Below is a small trained network, with its code and all its weights. Each question gives an input and a class and asks what happens when units are switched off, that is, made to give their printed mean instead of their output.

import numpy as np


def w(rows, s, z=0):
    codes = np.array(rows[::2]) - 128.0
    scale = np.full(codes.shape[1], s)
    scale[-1] = z or s
    return codes * scale


def f(y):
    return np.maximum(y, 0)


def log_softmax(a):
    a = a - a.max(-1, keepdims=True)
    return a - np.log(np.exp(a).sum(-1, keepdims=True))


def net(x, mask):
    res = np.array(x, float).reshape(1, 3) / 4 @ E
    y = f(res @ A[0][:, :-1].T + A[0][:, -1])
    res = res + np.where(mask, y, B[0][:, -1]) @ B[0][:, :-1]
    return log_softmax(res[-1] @ U[:, :-1].T + U[:, -1])


A, B = {}, {}
E = w([
[131,154,116,99,53,34,204,63,151],'x0',
[112,119,93,234,9,141,94,168,117],'x1',
[217,10,171,76,79,131,48,80,160],'x2',
],0.011)
A[0] = w([
[132,154,140,118,67,35,158,34,163,43],'N0',
[140,118,136,214,26,136,108,159,140,86],'N1',
[161,58,220,76,84,104,90,142,127,29],'N2',
[69,245,91,172,163,104,205,188,69,53],'N3',
[100,82,193,134,181,171,73,207,72,91],'N4',
[147,138,166,83,185,139,125,61,110,158],'N5',
[138,144,138,186,39,122,106,133,102,63],'N6',
[96,144,144,100,154,119,85,107,139,248],'N7',
[163,139,189,59,215,118,183,112,187,52],'N8',
[122,149,122,125,93,101,143,62,122,234],'N9',
[224,20,173,85,45,132,45,93,176,119],'N10',
[145,80,194,152,183,211,56,174,48,62],'N11',
[153,137,134,91,215,85,129,117,110,56],'N12',
[109,80,64,164,32,142,99,173,58,74],'N13',
[125,140,155,88,51,2,200,99,151,65],'N14',
[118,166,98,126,182,230,40,147,154,48],'N15',
[125,124,113,213,50,117,101,131,184,98],'N16',
[131,124,167,46,211,124,160,72,151,58],'N17',
],0.0097,0.012)
B[0] = w([
[209,239,138,161,196,57,66,102,190,180],'N0',
[88,16,63,119,205,164,75,57,111,194],'N1',
[82,198,150,59,220,33,215,121,47,168],'N2',
[50,167,195,3,145,57,206,172,31,237],'N3',
[193,192,121,205,159,75,70,139,174,186],'N4',
[102,56,78,119,136,193,121,130,141,198],'N5',
[113,70,88,159,188,120,140,49,82,168],'N6',
[103,84,108,171,12,246,116,158,176,220],'N7',
[95,43,41,120,214,155,106,56,80,190],'N8',
[136,148,123,205,81,191,106,201,255,218],'N9',
[34,193,221,57,67,90,209,178,15,252],'N10',
[214,200,144,213,159,54,65,136,128,192],'N11',
[142,100,96,117,187,124,167,74,112,165],'N12',
[113,82,38,95,214,198,131,79,103,186],'N13',
[220,201,170,216,182,57,22,106,167,199],'N14',
[178,200,166,126,194,54,94,92,213,169],'N15',
[149,59,35,87,182,167,148,90,135,186],'N16',
[109,47,19,117,204,149,139,63,96,191],'N17',
],0.0082,0.016)
U = w([
[127,23,57,116,173,134,151,50,133,92],'0',
[77,172,221,51,131,58,223,165,90,76],'1',
[253,195,167,188,158,52,87,106,186,83],'2',
[120,79,156,193,27,246,139,227,197,255],'3',
],0.012,0.014)

Each question gives the input, the list of numbers given to net, and the class t.
The units are the neurons (one row each of A and B). Each row of codes is followed by its name. A weight is (code - 128) times the scale printed after its matrix; where a second scale follows, it is the last column's (A, B and U).
mask holds one flag per neuron, in row order. A switched-off neuron (its flag False) gives its mean, the last column of its row in B, instead of its output. The means were averaged over made-up inputs and are rounded, as every weight is.
A unit's drop is (log p(t) with every unit on - log p(t) with that unit switched off) / (log p(t) with every unit on - log p(t) with every unit switched off).
The circuit of an input: a set's keep is (log p(t) with only the set's units on - log p(t) with every unit switched off) / (log p(t) with every unit on - log p(t) with every unit switched off). Starting from the 12 units with the biggest drops (on a tie, the unit counted first), units are removed one at a time, each time the one whose removal leaves the highest keep (on an exact tie, the one counted first), for as long as the keep stays at least 0.8.
units of the circuit, in order: the units of the circuit, biggest drop first
most important unit: the unit with the biggest drop
k most important neurons: the k neurons with the biggest drops, biggest first
drop when u is switched off: that unit's drop, to one decimal
input [5,2,4], class 2: most important unit	N3
input [7,7,-7], class 0: 2 most important neurons	(N10 N1)
input [-5,-4,-1], class 2: 2 most important neurons	(N11 N4)
input [5,4,2], class 2: 2 most important neurons	(N14 N0)
input [-3,-1,3], class 3: 2 most important neurons	(N3 N14)
input [-1,-1,-3], class 3: 2 most important neurons	(N10 N2)
input [-8,8,-6], class 0: 2 most important neurons	(N13 N1)
input [-7,2,6], class 2: 3 most important neurons	(N11 N4 N3)
input [-1,-5,-5], class 0: 4 most important neurons	(N10 N8 N17 N2)
input [-2,-3,4], class 1: 2 most important neurons	(N10 N2)
input [-1,-6,8], class 1: 2 most important neurons	(N10 N2)
input [5,5,-5], class 0: 3 most important neurons	(N10 N1 N16)
input [6,-3,5], class 2: 4 most important neurons	(N14 N0 N3 N9)
input [7,7,-5], class 0: units of the circuit, in order	(N1)
input [-7,1,6], class 2: 3 most important neurons	(N11 N4 N3)
input [-3,0,2], class 3: drop when N3 is switched off	0.2
input [-3,2,-3], class 3: drop when N0 is switched off	0.2
input [4,1,5], class 1: drop when N10 is switched off	1.7
input [3,-2,-1], class 3: drop when N11 is switched off	0.1
input [8,3,-5], class 2: units of the circuit, in order	(N14)
